In the rows, 128 means zero.
Facts:
J157 (α J670) (δ 976) (ζ a)
J287 (α J581) (δ 147) (ζ a)
J981 (α J289) (δ 695) (ζ a)
J331 (α J384) (δ 695) (ζ b)
J968 (α J151) (δ 695) (ζ a)
J21 (α J190) (δ 695) (ζ a)
J725 (α J989) (δ 951) (ζ a)
J423 (α J954) (δ 976) (ζ b)
J803 (α J573) (δ 147) (ζ a)
J317 (α J593) (δ 147) (ζ a)
J628 (α J692) (δ 976) (ζ a)
J388 (α J589) (δ 976) (ζ a)
J292 (α J16) (δ 695) (ζ b)
J101 (α J616) (δ 976) (ζ a)
J916 (α J449) (δ 31) (ζ a)
J947 (α J21) (δ 695) (ζ a)
J989 (α J241) (δ 31) (ζ a)
J918 (α J287) (δ 695) (ζ a)
J551 (α J403) (δ 695) (ζ a)
J137 (α J951) (δ 976) (ζ a)
J716 (α J86) (δ 147) (ζ a)
J838 (δ 976) (ζ b)
J711 (α J918) (δ 147) (ζ a)
J4 (α J503) (δ 951) (ζ a)
J810 (α J293) (δ 976) (ζ b)
J506 (α J752) (δ 951) (ζ a)
J535 (α J960) (δ 976) (ζ a)
J728 (α J137) (δ 31) (ζ b)
J590 (α J432) (δ 976) (ζ a)
J519 (α J587) (δ 976) (ζ a)
J120 (α J239) (δ 147) (ζ a)
J589 (α J401) (δ 976) (ζ b)
J441 (α J945) (δ 976) (ζ a)
J707 (δ 31) (ζ a)
J280 (α J626) (δ 976) (ζ a)
J784 (α J138) (δ 695) (ζ a)
J386 (δ 695) (ζ a)
J860 (α J219) (δ 695) (ζ a)
J670 (α J880) (δ 147) (ζ a)
J739 (α J423) (δ 976) (ζ b)
J499 (α J539) (δ 976) (ζ a)
J955 (α J441) (δ 976) (ζ a)
J573 (α J777) (δ 976) (ζ b)
J819 (α J519) (δ 695) (ζ a)
J64 (α J405) (δ 976) (ζ a)
J37 (α J711) (δ 951) (ζ b)
J695 (α J544) (δ 951) (ζ a)
J138 (α J642) (δ 31) (ζ b)
J450 (α J410) (δ 695) (ζ a)
J401 (α J317) (δ 976) (ζ b)
J14 (α J974) (δ 951) (ζ a)
J585 (α J725) (δ 976) (ζ a)
J88 (α J157) (δ 695) (ζ a)
J700 (α J947) (δ 695) (ζ b)
J883 (α J386) (δ 976) (ζ a)
J374 (α J37) (δ 976) (ζ b)
J53 (α J891) (δ 976) (ζ a)
J151 (α J483) (δ 976) (ζ a)
J115 (α J383) (δ 695) (ζ a)
J182 (α J898) (δ 976) (ζ a)
J384 (α J592) (δ 147) (ζ b)
J592 (α J551) (δ 976) (ζ a)
J271 (α J582) (δ 951) (ζ a)
J880 (α J327) (δ 976) (ζ a)
J473 (α J201) (δ 976) (ζ b)
J933 (α J280) (δ 951) (ζ a)
J73 (α J728) (δ 976) (ζ b)
J891 (α J388) (δ 976) (ζ a)
J547 (α J281) (δ 695) (ζ a)
J791 (α J365) (δ 951) (ζ a)
J656 (α J744) (δ 695) (ζ a)
J587 (α J254) (δ 147) (ζ a)
J557 (α J14) (δ 31) (ζ a)
J217 (α J997) (δ 976) (ζ a)
J355 (α J912) (δ 695) (ζ a)
J777 (α J454) (δ 976) (ζ b)
J986 (α J23) (δ 976) (ζ a)
J16 (α J942) (δ 951) (ζ a)
J201 (α J803) (δ 976) (ζ a)
J340 (α J936) (δ 976) (ζ a)
J526 (α J374) (δ 695) (ζ b)
J190 (α J510) (δ 695) (ζ b)
J752 (α J355) (δ 695) (ζ b)
J642 (α J269) (δ 976) (ζ b)
J898 (α J716) (δ 31) (ζ b)
J954 (α J319) (δ 695) (ζ b)
J591 (α J101) (δ 147) (ζ a)
J246 (α J442) (δ 147) (ζ a)
J974 (α J473) (δ 976) (ζ a)
J623 (α J213) (δ 976) (ζ a)
J265 (α J535) (δ 695) (ζ a)
J248 (α J217) (δ 951) (ζ a)
J503 (α J292) (δ 976) (ζ b)
J479 (α J298) (δ 976) (ζ a)
J581 (α J73) (δ 951) (ζ a)
J254 (α J908) (δ 976) (ζ b)
J626 (α J879) (δ 976) (ζ a)
J132 (α J580) (δ 31) (ζ a)
J951 (α J628) (δ 951) (ζ a)
J997 (α J340) (δ 31) (ζ a)
J962 (α J55) (δ 147) (ζ b)
J692 (α J590) (δ 976) (ζ a)
J483 (α J450) (δ 951) (ζ a)
J403 (α J784) (δ 147) (ζ a)
J544 (α J700) (δ 695) (ζ a)
J23 (α J791) (δ 695) (ζ a)
J239 (α J248) (δ 976) (ζ a)
J582 (α J739) (δ 976) (ζ a)
J269 (α J4) (δ 976) (ζ a)
J513 (α J341) (δ 976) (ζ a)
J616 (α J838) (δ 976) (ζ b)
J945 (α J64) (δ 695) (ζ a)
J524 (α J376) (δ 976) (ζ b)
J219 (α J253) (δ 147) (ζ a)
J365 (α J585) (δ 976) (ζ a)
J298 (α J246) (δ 976) (ζ a)
J936 (α J557) (δ 976) (ζ a)
J410 (α J499) (δ 976) (ζ a)
J539 (α J819) (δ 976) (ζ a)
J327 (α J656) (δ 976) (ζ a)
J65 (α J265) (δ 976) (ζ a)
J52 (δ 976) (ζ b)
J281 (α J53) (δ 951) (ζ b)
J553 (α J132) (δ 695) (ζ a)
J501 (δ 976) (ζ a)
J876 (α J707) (δ 147) (ζ a)
J376 (α J933) (δ 695) (ζ b)
J542 (α J88) (δ 976) (ζ a)
J449 (α J876) (δ 976) (ζ b)
J222 (δ 695) (ζ a)
J289 (δ 976) (ζ b)
J454 (α J986) (δ 951) (ζ a)
J319 (α J480) (δ 695) (ζ a)
J942 (α J981) (δ 976) (ζ a)
J908 (α J547) (δ 695) (ζ b)
J418 (α J955) (δ 695) (ζ a)
J879 (α J46) (δ 976) (ζ b)
J912 (α J331) (δ 976) (ζ a)
J480 (α J513) (δ 976) (ζ a)
J923 (α J274) (δ 695) (ζ b)
J55 (α J931) (δ 976) (ζ a)
J213 (α J65) (δ 976) (ζ a)
J442 (α J524) (δ 976) (ζ b)
J86 (δ 976) (ζ a)
J341 (α J526) (δ 695) (ζ a)
J580 (α J851) (δ 31) (ζ a)
J921 (α J542) (δ 695) (ζ b)
J46 (α J810) (δ 695) (ζ a)
J164 (α J115) (δ 976) (ζ a)
J405 (α J479) (δ 147) (ζ a)
J383 (α J52) (δ 976) (ζ a)
J293 (α J591) (δ 976) (ζ a)
J532 (α J271) (δ 976) (ζ a)
J253 (α J506) (δ 976) (ζ b)
J931 (α J532) (δ 951) (ζ a)
J744 (δ 976) (ζ b)
J241 (α J921) (δ 976) (ζ a)
J510 (α J623) (δ 695) (ζ a)
J851 (α J164) (δ 695) (ζ b)
J960 (α J968) (δ 695) (ζ b)
J529 (α J501) (δ 976) (ζ a)
J593 (α J418) (δ 976) (ζ a)
J432 (α J923) (δ 695) (ζ a)
J274 (α J120) (δ 976) (ζ b)

Known rows:
[122 132 173 154  75  87 143 101 116 124 139  74 157 143 136 157 126 167
 143  89 159 152 155 107  86 105 146  83 125  72  90 113 134 139  53] : J355
[117 139 152 126  86  51 149 142 118 146 118  86 130 174 143 165  92 148
 124 127 164 172 114 125 126 107  94  77 166  63 122 144 134 129 226] : J879
[154 118 152 137  99  23 163 116 146 156 131  74 149 192 142 151  92 166
 139 116 168 168 105 130  60 115  94  74 154  74 120 119 129 129 190] : J921
[111 131 173 137  83  93 134 100 112 135 126 101 148 172 135 173 135 176
 157  98 154 150 154 123 129  93 139  88 136  77  94 118 140 133  69] : J46
[120 132 135 128  97  73 157 123 118 137 129 101 144 131 134 147  83 140
 123 115 160 157 105 134  96 119  85  58 164  75 112 161 133 124 243] : J73
[141 121 155 144  83  68 152  99 119 133 143  91 153 188 141 147 147 180
 166  99 159 136 135 127  98  95 130  91 133  74  96 113 133 143  50] : J23
[118 148 168 153  95  74 143  94 121 140 162 123 155 156 131 159 149 174
 154 106 160 157 185 152  67 101 143  93 147  86 103 127 138 137  79] : J819
[106 145 172 132  88 103 152 125  97 124 122 127 132 186 130 169 133 177
 134  98 154 138 152 112 128  77 140 101 159  54  95 122 134 124  62] : J933
[ 92 151 164 133  70 100 131 126  91 128 128 114 131 169 140 171 147 164
 149 114 155 150 162 129 170  87 136  96 151  65 100 140 142 140  95] : J441
[151 106 153 153  82 109 128 120  92 111 121 108 148 186 140 146 151 170
 160 106 160 136 155 119  78  93 133 108 151  63 100 122 127 142  71] : J989
[119 131 166 145  86  88 143  95 116 130 141  99 155 156 133 159 135 173
 154  97 155 148 152 126  95 100 139  89 134  80  94 121 137 137  66] : J860
[142 139 157 149 112  23 162 111 149 160 154  99 154 162 133 152  95 158
 129 119 170 182 145 153  18 121 103  74 165  84 127 133 131 127 212] : J960
[118 137 149 128  86  51 152 141 120 145 121  86 132 171 143 160  92 148
 124 128 164 171 110 126 115 109  94  79 165  64 122 145 134 130 226] : J810
[116 141 148 142  69  87 152 121  99 118 146  98 142 160 142 142 150 161
 150 110 159 138 138 126 120  94 131  97 142  65  97 139 135 149  81] : J157
[111 140 154 135 100 126 162 104  98 114 140 141 149 139 119 147 123 168
 130  84 149 121 141 121  88  90 130  81 157  67  85 140 131 119  78] : J581
[117 145 162 142  92  97 167 117 104 118 144 129 144 167 127 147 136 173
 130  96 156 134 146 119  76  84 139 102 158  59  95 126 131 129  60] : J695
[107 126 144 119  88  53 180 136 131 130 128  88 147 149 137 132  94 144
 119 161 153 180  51 111  40 107 101 141 162  79 131 149 145 142 219] : J52

Rows:
No name comes twice in this set of rows, the named rows included.
[118 134 138 135  76  99 151 112  96 117 144 112 144 156 139 139 148 162
 156 105 154 125 130 133 133  95 121  87 144  70  93 146 135 144  91] -> J217
[111 142 149 140  69  91 151 119  98 117 145 101 144 153 140 141 148 160
 148 115 156 140 135 125 118  94 132 103 143  67  97 141 137 149  82] -> J880
[128 132 148 134  96 102 171 110 102 119 142 136 145 175 127 140 138 176
 141  92 154 117 129 124  89  84 126  93 158  61  90 130 130 127  62] -> J248
[129 153 167 153  85 100 139 111  98 125 178 139 147 175 142 174 147 164
 137 113 157 145 146 158  80  81 145 103 137  84 115 130 133 136  88] -> J587
[131 126 161 146  82  76 148  98 119 133 143  94 154 175 138 152 142 177
 160  98 158 142 144 127  95  97 135  90 134  76  95 116 135 140  57] -> J88
[121 147 167 147  84  96 166 121 104 114 142 108 144 157 129 146 129 169
 123  89 159 137 149 105  75  89 144  96 150  53  91 120 128 130  52] -> J506
[110 125 168 139  83  92 155  96 120 123 138  96 160 148 132 150 134 171
 150 114 150 155 122 111  68  97 144 120 131  85  98 120 143 142  61] -> J981
[ 99 144 156 136  70 102 142 122  94 119 134 105 138 154 139 156 143 160
 147 112 154 145 146 123 144  93 134  98 145  67  97 141 140 143  91] -> J293
[152 129 157 137  94  64 157 128 121 139 150 100 143 184 146 171  83 150
 114 122 163 163  77 138  61 100 100  82 146  79 132 130 127 123 213] -> J962
[106 140 150 138  70  95 155 119  99 114 144 104 145 150 139 141 147 159
 147 120 154 142 129 122 111  93 134 112 141  70  99 142 139 149  84] -> J327

Now the same objects, written a new way:
Known rows:
[190 173 130 161 182 149 128 174  79 164  83 133 128 171 113 220 179  80
  22  56 161 156 140 146  82 166 111 138 134 138  85 139  77 129  80 109
 124 110 135 116 118] : J526
[ 98 104 154 121 111 124 131  96 139  95 131 140 116 116 137 110 119 137
 164 179  92 117 142 139 152  97 121 145 137 126 155 116 145 131 145 163
 130 148 145 144 141] : J53
[169 185 154 145 163 160 111 159  99 204  88  92 119 128 104 210 174  90
  37  67 175 147 122 130  88 214 104 111 180 138  81 136 105 151  77  88
 138 122 128 122 110] : J292
[120 203 190 135 162 151 126 141  73 162 121 120 117 125  94 208 182  93
  46  80 190 158 119 139  87 203  86 101 181 146  78 145 133 181  99  76
 133 128 113 122 127] : J503
[112 194 181 138 174 147 130 134  75 150 114 131 119 124  99 211 181  96
  46  82 183 152 136 143  86 191  90 105 172 144  80 142 120 177  96  90
 125 127 122 111 133] : J253
[105 100 153 144  89 124 101  80 144 107 142 124 134 114 108 120 117 155
 156 152 116 137 151 142 166  86 126 135 100 121 161 120 172 143 156 184
 127 146 130 128 132] : J64
[102 125 144 114 116 122 136 112 140  91 156 126 132 141 139 102 109 153
 166 143 118 118 110 120 133 100 135 133  96 126 144 133 147 115 144 141
 119 155 120 137 133] : J383
[105 191 176 136 188 143 138 129  79 129 108 138 119 126 104 214 179 102
  52  78 176 142 147 145  81 179  95 108 155 142  84 140 107 168  89 103
 115 133 132 100 138] : J449
[185  97  47 135  97 104 134 147 120  87 143 162 115 162 146  99 118 128
 135 105 103 135 119 140 145  62 146 152 104 123 139 131 138 113 160 115
 132 121 117 134 133] : J287
[104 114 150 103 118 122 153 122 130 101 139 147 108 128 154  92 117 121
 162 193  94 110 118 125 134 115 123 147 162 130 140 124 135 120 143 124
 134 138 135 163 144] : J65
[174 112 122 129  78 136 103 147 154 180 134  84 127 135 132  93 108 131
 143 147 123 131  91 110 147 143 140 136 140 121 137 128 153 107 137 118
 150 125 109 167 109] : J355
[ 78 110 123 121 112 104 131 116 141 130 155 121 137 102 129  77 103 155
 163 175 144 106 140 107 129 135 146 109 129 112 131 142 152 121 147 126
 109 112 111 130 155] : J365
[149 214 174 140 155 158 110 161  94 204 104 132 126 127  89 198 180  91
  54  49 172 158  99 126 111 238  87  94 205 170  96 143 125 164 116  50
 145 110 114  97  78] : J138
[147  93 121 113 119 134 133 130 158 143  98 118 106 122 162 102 111 119
 155 178  70  97 128 123 143 121 136 158 164 123 148 110 106  94 118 147
 142 140 160 162 127] : J819
[ 76 108 121 122 114 104 132 116 141 128 156 124 139 104 129  75 101 155
 163 175 146 105 144 106 126 133 149 108 128 111 131 143 148 119 145 127
 105 110 112 128 156] : J986
[129 113 139 132 102 118 135 130 120  99 156 145 132 156 132  99 119 131
 148 161 121 140 117 131 141  93 132 146 107 126 141 134 150 120 157 137
 126 127 111 153 138] : J582
[134 108 120 140 113 109 146 142 112  82 157 162 140 175 138  99 117 131
 140 156 123 139 129 132 132  75 140 153  83 121 140 141 135 105 157 144
 113 115 111 146 146] : J137

Rows:
No name comes twice in this set of rows, the named rows included.
[121 112 138 129 102 118 134 126 124 100 153 142 131 148 132  97 116 133
 150 163 120 136 120 129 140  97 132 143 113 124 141 134 152 121 156 139
 126 128 114 151 139] -> J532
[145  88  77 128  88 116 105  90 152 106 120 134 102  95 130 115 116 146
 156 117  84 118 147 146 171  77 134 135 137 122 155 107 158 143 150 149
 143 151 147 117 128] -> J317
[ 98 102 154 123 109 124 127  93 139  96 132 139 117 115 135 112 120 138
 163 176  94 120 144 139 154  94 122 145 131 125 155 117 148 134 147 166
 129 148 145 142 139] -> J891
[127 197 155 143 191 145 128 148 100 165  84 160 131 126 103 207 176 102
  62  49 149 136 144 134 103 205  98 104 170 163 106 139  87 144 101  87
 120 113 144  68  95] -> J898
[162 165 113 160 196 139 133 170  88 167  79 131 133 149 114 209 169  95
  29  64 168 135 165 135  73 176 123 122 133 128  80 144  65 123  72 112
 106  99 139  97 132] -> J923
[ 79 107 115 125 117 101 136 120 137 121 155 132 140 111 132  78 102 156
 162 173 143 106 147 108 126 125 150 112 118 110 130 143 143 114 146 132
 102 107 112 126 159] -> J201
[192  98  97 146 100 126 123 161 135 135 126 125 137 179 143 103 113 121
 130 139 106 138 113 126 141  92 149 164  93 119 144 129 121  84 139 146
 133 115 120 160 119] -> J341
[191  97  92 148 105 122 127 163 134 129 126 129 140 183 144 102 112 122
 129 139 105 135 117 126 138  87 152 165  87 117 143 131 116  79 138 147
 128 110 122 156 123] -> J918
[106 181 180 156 170 147 111 108  83 141 106 129 126 114  82 227 181 111
  45  70 181 157 165 154 101 170  90 105 145 140  95 135 128 182  97 130
 117 133 133  90 132] -> J879
[100 101 154 135  99 124 111  84 144 103 137 131 127 113 119 117 118 148
 159 163 105 129 151 141 161  89 124 139 113 123 158 117 161 140 150 177
 128 147 137 134 137] -> J593
[145 166 153 136 193 157 127 134 105 173  55 121 101 110 122 224 178  86
  47  90 128 121 163 146  92 190  99 129 191 139  95 117  69 145  61 121
 133 137 173 111 123] -> J908
[149 175 151 123 198 158 144 155  98 176  59 125  96 119 135 212 176  74
  47 100 130 116 144 137  79 205 100 131 211 140  84 122  60 138  60  94
 136 129 167 126 126] -> J960
[156 191 134 161 194 137 139 172  76 143  89 188 139 169 106 207 182  89
  43  44 151 152 148 143  98 174 104 123 140 161 103 147  73 129 111  89
 112  91 135  71 102] -> J728

Now the same objects, written a new way:
Known rows:
[146 110 126 115 138 102 133 143 115 137 134 215 149 156 100 130 171 184
 163 156 130 118 155 156 104 162 111 129 119 118 155 160 114  90] : J503
[129 159 126 149 111 114  96 129 127 127 125 133 127  86 134 139 118 103
 115 122 144 126 127 135 149 100 124 118 135 144 161  74 144 137] : J513
[129 126 129 117 100 124  90 111 132 135 130 110 124  92 130 131 164 103
  91 104 116 131 106 130 126 105 137  88 135 143 136  61 125 149] : J341
[128 102 121 120 174 108 169 178 119 157 138 111 148 134 105 110 203 185
 148 145 102 129 119 144 127 170 127 148 122 114 107 165 115  64] : J281
[130 125 119  96 147 127 129 124 134 129 135  83 116 127 138 137 127  98
 100  97  94 125 114 128 109 103 137 127 166 147  72 133  94 147] : J265
[154  82 129 118 140 110 148 101 133 150 160 231 155 160 101 126 198 177
 157 163 117 120 128 154 141 192 127 146 138 118 122 197 147 106] : J384
[130 157 119 130 153 119 132 138 129 123 129 109 120 118 143 145  88  99
 122 116 125 118 134 132 130  99 123 151 163 147 101 143 116 135] : J213
[125 149 130 152 126 146 149 114 119 110 127  94 120 140 134 122  53 109
 119 116 150 121 145 111 129 105 128 149 132 119 117 138 135 139] : J585
[145 128 132 144 128  88 122 143 104 147 141 157 160 103  82 122 203 175
 143 134 126 119 151 157 132 155 120 129  99 124 183  76 143  84] : J73
[122 120 118  91 114 145 106 116 130 118 114 119 118 149 151 122 127 111
 117  99 124 142 125 107  92 117 137  94 122 141 162  99  99 151] : J656
[125 115 137 125 114 157 149  92 125 116 136  73 118 149 127 114  93 107
  93 100 123 125 124 108 109 109 140 123 133 111  82 133 116 152] : J23
[129  90 150  99 131 120 125 144 125 143 125  98 142 138  83 123 237 192
 153 139 105 145 128 137 102 187 127 113  71 103 145 120 132  99] : J376
[115 118 152 107 119 147 112 126 150 124 117  67 106 119 130 143 146 119
 119 132 115 144  99 121 124 130 128 114 121 115  80 148 135 151] : J418
[128 146 138 161 106 139 136 103 124 117 133 125 121 118 127 128  69 108
 111 130 155 116 133 126 145 100 123 135 136 114 113 130 146 140] : J217
[123 118 125  99 113 142 106 113 134 121 119 117 117 138 144 128 133 110
 113 107 120 139 118 116 103 116 135  95 132 137 136 107 104 152] : J222
[113 121 104 124 118 139 119 142 141 115 105 168 125 139 156 115  90 111
 144 130 110 133 134 108 125 122 147 108  97 156 129  77 107 150] : J707
[138 122 116 109 145 104 125 154 105 133 120 179 155 160 108 119 175 183
 175 132 132 132 168 136  94 170 119 126  89 132 221 112 110  86] : J289

Rows:
No name comes twice in this set of rows, the named rows included.
[144 116 133 127 143 102 141 143 114 140 139 174 150 142  90 130 170 182
 156 151 124 116 152 156 116 161 113 142 113 113 138 156 126  88] -> J253
[105 128 131 138 119 150 129 150 140 133 110 104 115 114 156 116 124 126
 127 143 146 147  95 109 149 127 128 111 120 117 138 132 141 120] -> J933
[135 107 115 139 132  95 140 160 106 165 144 154 164 102 101  98 229 178
 129 131 119 127 121 149 141 157 131 111 109 125 178  72 126  64] -> J37
[144 129 128 141 130  85 117 148 105 148 138 152 161 100  84 126 207 174
 145 132 124 121 152 158 132 154 121 128  97 130 191  70 141  83] -> J374
[142  89 129  95 145 107 141 135 113 146 143 120 150 146  86 121 218 177
 133 118  89 125 137 146  92 166 132 124 110 121 124 125 104  99] -> J700
[140 126 128 118 178  95 151 170 115 142 138 111 146 134  89 138 179 176
 162 140 103 120 153 154 116 165 118 169 118 124 117 159 121  83] -> J254
[129 122 123 100 137 131 124 120 134 128 133  92 116 126 137 136 127 101
 100 100 101 127 112 127 109 107 136 121 157 142  80 128  99 150] -> J510
[139  89 130 104 140 122 154 125 103 137 140 101 152 165  85 103 195 178
 133 106 100 128 150 129  82 169 138 126  90 111 141 112 106  99] -> J921
[140  74 120 120 129 107 149 142 134 142 140 249 150 154  95 119 169 183
 161 178  89 106 139 162 120 168 130 124 107 120  61 160 102 102] -> J138
[130 117 139 127  94 138 112  93 131 128 137 113 122 110 124 125 135 107
  89 110 125 125 110 127 126 105 135  96 137 124 110  94 128 153] -> J432
[119 135 103 124 164 127 155 157 131 140 134 100 121 119 159 121 107 101
 107 115 113 125 103 124 136 103 135 143 182 146  77 151  96 115] -> J483
[119 134 116 151 106 128 119 134 127 145 132 139 130  85 149 110 134 108
  96 120 140 130  97 125 157 101 134 100 147 135 148  76 130 118] -> J581
[116 120 138 103 109 147 100 120 140 122 112  94 113 128 141 131 147 117
 120 119 125 147 111 111 111 126 132  96 111 128 142 109 122 152] -> J46
[119 130 119 155 105 131 128 129 127 142 133 139 130  93 149 108 125 108
  94 123 145 128  97 123 158 102 133 103 149 129 134  89 136 119] -> J951
[138 111 127 125 116 138 127  79 153 130 146 220 121 146 153 139 108 107
 127 153 138 125 103 132 157 136 128 130 178 132  99 200 146 160] -> J403

